Here is a tiny trained network, its code and every weight. The questions are about switching its units off for an input and a class, where a switched-off unit gives its printed mean instead of its output.

import numpy as np


def w(rows, s, z=0):
    codes = np.array(rows[::2]) - 128.0
    scale = np.full(codes.shape[1], s)
    scale[-1] = z or s
    return codes * scale


def f(y):
    return y / 2 * (1 + np.tanh(0.7978845608 * (y + 0.044715 * y**3)))


def log_softmax(a):
    a = a - a.max(-1, keepdims=True)
    return a - np.log(np.exp(a).sum(-1, keepdims=True))


def net(x, mask):
    res = np.array(x, float).reshape(1, 2) / 4 @ E
    y = f(res @ A[0][:, :-1].T + A[0][:, -1])
    res = res + np.where(mask, y, B[0][:, -1]) @ B[0][:, :-1]
    return log_softmax(res[-1] @ U[:, :-1].T + U[:, -1])


A, B = {}, {}
E = w([
[170,250,68,232,6,110,152,181,128],'x0',
[134,126,125,224,43,53,55,113,221],'x1',
],0.011)
A[0] = w([
[119,60,207,37,221,106,76,113,130,251],'n0',
[94,105,155,106,135,187,189,119,155,24],'n1',
[95,84,116,141,106,119,151,147,109,55],'n2',
[176,200,44,182,125,136,197,249,144,240],'n3',
[166,82,126,136,89,137,172,98,138,88],'n4',
[150,80,197,214,121,101,127,107,165,202],'n5',
[95,113,162,139,130,123,188,155,150,53],'n6',
[117,73,170,77,229,179,155,146,187,229],'n7',
],0.011,0.0031)
B[0] = w([
[75,115,149,100,187,243,91,206,10,255],'n0',
[142,106,143,37,209,151,245,54,133,154],'n1',
[71,97,202,158,133,74,171,97,112,123],'n2',
[138,137,79,127,83,166,71,196,107,243],'n3',
[179,85,135,160,108,104,153,75,143,127],'n4',
[74,125,89,188,97,121,52,134,141,182],'n5',
[79,67,154,122,165,102,209,161,171,125],'n6',
[84,85,163,28,139,143,102,167,24,227],'n7',
],0.011,0.018)
U = w([
[127,168,51,144,92,207,95,254,105,223],'0',
[121,116,150,160,204,106,211,67,128,8],'1',
[114,71,144,173,86,33,88,49,211,182],'2',
[129,68,154,75,144,106,136,57,121,2],'3',
[147,103,139,86,214,90,206,87,215,26],'4',
[83,38,198,47,253,240,106,171,63,158],'5',
],0.0089,0.0031)

Each question gives the input, the list of numbers given to net, and the class t.
The units are the neurons (one row each of A and B). Each row of codes is followed by its name. A weight is (code - 128) times the scale printed after its matrix; where a second scale follows, it is the last column's (A, B and U).
mask holds one flag per neuron, in row order. A switched-off neuron (its flag False) gives its mean, the last column of its row in B, instead of its output. The means were averaged over made-up inputs and are rounded, as every weight is.
A unit's drop is (log p(t) with every unit on - log p(t) with that unit switched off) / (log p(t) with every unit on - log p(t) with every unit switched off).
The circuit of an input: a set's keep is (log p(t) with only the set's units on - log p(t) with every unit switched off) / (log p(t) with every unit on - log p(t) with every unit switched off). Starting from all 8 units, units are removed one at a time, each time the one whose removal leaves the highest keep (on an exact tie, the one counted first), for as long as the keep stays at least 0.8.
units of the circuit, in order: the units of the circuit, biggest drop first
k most important neurons: the k neurons with the biggest drops, biggest first
drop of u: that unit's drop, to one decimal
input [0,0], class 0: units of the circuit, in order -> [n0]
input [-3,7], class 2: units of the circuit, in order -> [n3 n0 n7]
input [-1,2], class 0: 2 most important neurons -> [n7 n0]
input [-1,3], class 2: 3 most important neurons -> [n0 n3 n7]
input [3,-7], class 0: 3 most important neurons -> [n0 n7 n3]
input [-4,8], class 0: drop of n5 -> 0.4
input [0,2], class 2: drop of n0 -> 0.5
input [3,-6], class 0: drop of n6 -> 0.0
input [-1,4], class 2: 2 most important neurons -> [n0 n3]
input [-2,7], class 2: drop of n0 -> 0.2
input [2,-3], class 0: 2 most important neurons -> [n0 n7]
